Here is a tiny trained network, its code and every weight. The questions are about switching its units off for an input and a class, where a switched-off unit gives its printed mean instead of its output.

import numpy as np


def w(rows, s, z=0):
    codes = np.array(rows[::2]) - 128.0
    scale = np.full(codes.shape[1], s)
    scale[-1] = z or s
    return codes * scale


def norm(h):
    return h / np.sqrt((h * h).mean(-1, keepdims=True) + 1e-5)


def f(y):
    return np.maximum(y, 0)


def log_softmax(a):
    a = a - a.max(-1, keepdims=True)
    return a - np.log(np.exp(a).sum(-1, keepdims=True))


def net(x, mask):
    res = np.array(x, float).reshape(1, 3) / 4 @ E
    u = 0
    for l in range(4):
        y = f(norm(res) @ A[l][:, :-1].T + A[l][:, -1])
        res = res + np.where(mask[u : u + 7], y, B[l][:, -1]) @ B[l][:, :-1]
        u += 7
    return log_softmax(norm(res)[-1] @ U[:, :-1].T + U[:, -1])


A, B = {}, {}
E = w([
[60,240,193,185,111],'x0',
[254,146,160,216,96],'x1',
[111,154,19,121,13],'x2',
],0.0075)
A[0] = w([
[104,188,175,134,85,59],'0.n0',
[186,135,78,253,93,23],'0.n1',
[138,164,82,129,159,77],'0.n2',
[124,157,30,177,44,25],'0.n3',
[83,119,48,123,58,202],'0.n4',
[190,64,76,87,115,1],'0.n5',
[77,93,227,98,184,170],'0.n6',
],0.0058,0.0042)
B[0] = w([
[125,145,54,218,164,159],'0.n0',
[155,153,236,8,123,183],'0.n1',
[113,111,143,142,121,128],'0.n2',
[75,2,167,210,89,184],'0.n3',
[157,110,204,207,101,245],'0.n4',
[102,156,70,198,211,162],'0.n5',
[143,86,185,198,53,253],'0.n6',
],0.0066,0.0042)
A[1] = w([
[148,132,70,144,194,1],'1.n0',
[162,89,65,70,177,52],'1.n1',
[149,154,148,160,106,63],'1.n2',
[158,62,148,183,113,115],'1.n3',
[144,168,123,162,119,61],'1.n4',
[2,131,120,48,132,96],'1.n5',
[208,181,138,130,193,104],'1.n6',
],0.0093,0.0025)
B[1] = w([
[106,167,64,114,109,139],'1.n0',
[151,205,97,164,181,179],'1.n1',
[143,131,94,76,157,179],'1.n2',
[56,126,141,47,141,254],'1.n3',
[170,146,112,103,158,156],'1.n4',
[254,154,220,29,75,211],'1.n5',
[76,91,161,55,71,186],'1.n6',
],0.0082,0.0054)
A[2] = w([
[83,119,146,159,138,60],'2.n0',
[103,97,165,101,85,38],'2.n1',
[73,255,125,157,153,2],'2.n2',
[164,87,41,131,173,55],'2.n3',
[177,182,103,182,130,51],'2.n4',
[101,66,185,169,186,10],'2.n5',
[63,168,164,83,78,117],'2.n6',
],0.0091,0.005)
B[2] = w([
[141,144,126,89,167,139],'2.n0',
[93,157,92,111,179,181],'2.n1',
[103,206,95,189,175,165],'2.n2',
[154,138,143,235,207,171],'2.n3',
[119,110,147,76,161,140],'2.n4',
[78,2,136,155,181,176],'2.n5',
[114,169,54,161,188,254],'2.n6',
],0.0075,0.0044)
A[3] = w([
[188,76,54,106,158,61],'3.n0',
[185,66,107,114,189,133],'3.n1',
[187,159,160,75,107,51],'3.n2',
[213,135,164,124,96,135],'3.n3',
[111,133,53,129,4,81],'3.n4',
[110,145,67,144,102,111],'3.n5',
[54,142,95,91,182,255],'3.n6',
],0.012,0.0039)
B[3] = w([
[101,225,154,154,138,197],'3.n0',
[93,210,150,200,99,244],'3.n1',
[152,147,83,57,71,203],'3.n2',
[90,113,81,9,61,211],'3.n3',
[89,40,255,144,228,210],'3.n4',
[180,90,159,104,170,167],'3.n5',
[193,96,48,129,82,254],'3.n6',
],0.01,0.0059)
U = w([
[91,11,205,154,171,208],'0',
[137,156,145,35,71,186],'1',
[127,221,111,220,158,173],'2',
[171,81,2,132,132,5],'3',
],0.019,0.0015)

Each question gives the input, the list of numbers given to net, and the class t.
The units are the neurons (one row each of A and B). Each row of codes is followed by its name. A weight is (code - 128) times the scale printed after its matrix; where a second scale follows, it is the last column's (A, B and U).
mask holds one flag per neuron, layer by layer. A switched-off neuron (its flag False) gives its mean, the last column of its row in B, instead of its output. The means were averaged over made-up inputs and are rounded, as every weight is.
A unit's drop is (log p(t) with every unit on - log p(t) with that unit switched off) / (log p(t) with every unit on - log p(t) with every unit switched off).
unit that matters most: the unit with the biggest drop
k most important neurons: the k neurons with the biggest drops, biggest first
top k neurons in layer l: the k neurons of layer l with the biggest drops, biggest first
drop of u: that unit's drop, to one decimal
input [0,-1,1], class 3: unit that matters most	3.n6
input [-7,6,-2], class 2: 3 most important neurons	1.n5; 3.n1; 0.n5
input [-2,7,8], class 0: 2 most important neurons	3.n4; 0.n3
input [-1,1,4], class 0: 2 most important neurons	0.n3; 3.n4
input [0,-3,0], class 3: 2 most important neurons	0.n4; 0.n6
input [-8,-6,-7], class 2: 3 most important neurons	1.n1; 3.n1; 0.n4
input [-7,-4,-6], class 2: top 3 neurons in layer 3	3.n1; 3.n4; 3.n0
input [0,-7,-5], class 1: 2 most important neurons	1.n5; 0.n4
input [6,-3,5], class 2: top 2 neurons in layer 1	1.n6; 1.n4
input [-7,7,0], class 1: 3 most important neurons	3.n3; 1.n6; 0.n1
input [1,-1,3], class 3: 4 most important neurons	1.n3; 3.n6; 0.n6; 2.n1
input [-8,7,-5], class 2: 2 most important neurons	3.n1; 1.n5
input [-4,-4,5], class 0: 2 most important neurons	3.n4; 0.n4
input [7,-7,-5], class 1: 3 most important neurons	1.n5; 0.n4; 3.n1
input [-5,6,-3], class 1: unit that matters most	1.n6
input [-3,2,-3], class 3: top 2 neurons in layer 0	0.n4; 0.n3
input [-7,-2,7], class 0: 3 most important neurons	3.n4; 0.n4; 0.n3
input [-4,4,3], class 1: top 3 neurons in layer 0	0.n1; 0.n4; 0.n0
input [4,4,-3], class 1: top 3 neurons in layer 1	1.n4; 1.n1; 1.n2
input [-2,-4,4], class 0: unit that matters most	0.n4
input [-5,-2,5], class 0: top 2 neurons in layer 0	0.n4; 0.n3
input [-4,-6,-4], class 1: drop of 2.n4	0.0
input [5,5,-6], class 0: drop of 2.n5	0.3
input [-6,4,0], class 2: drop of 1.n5	0.2
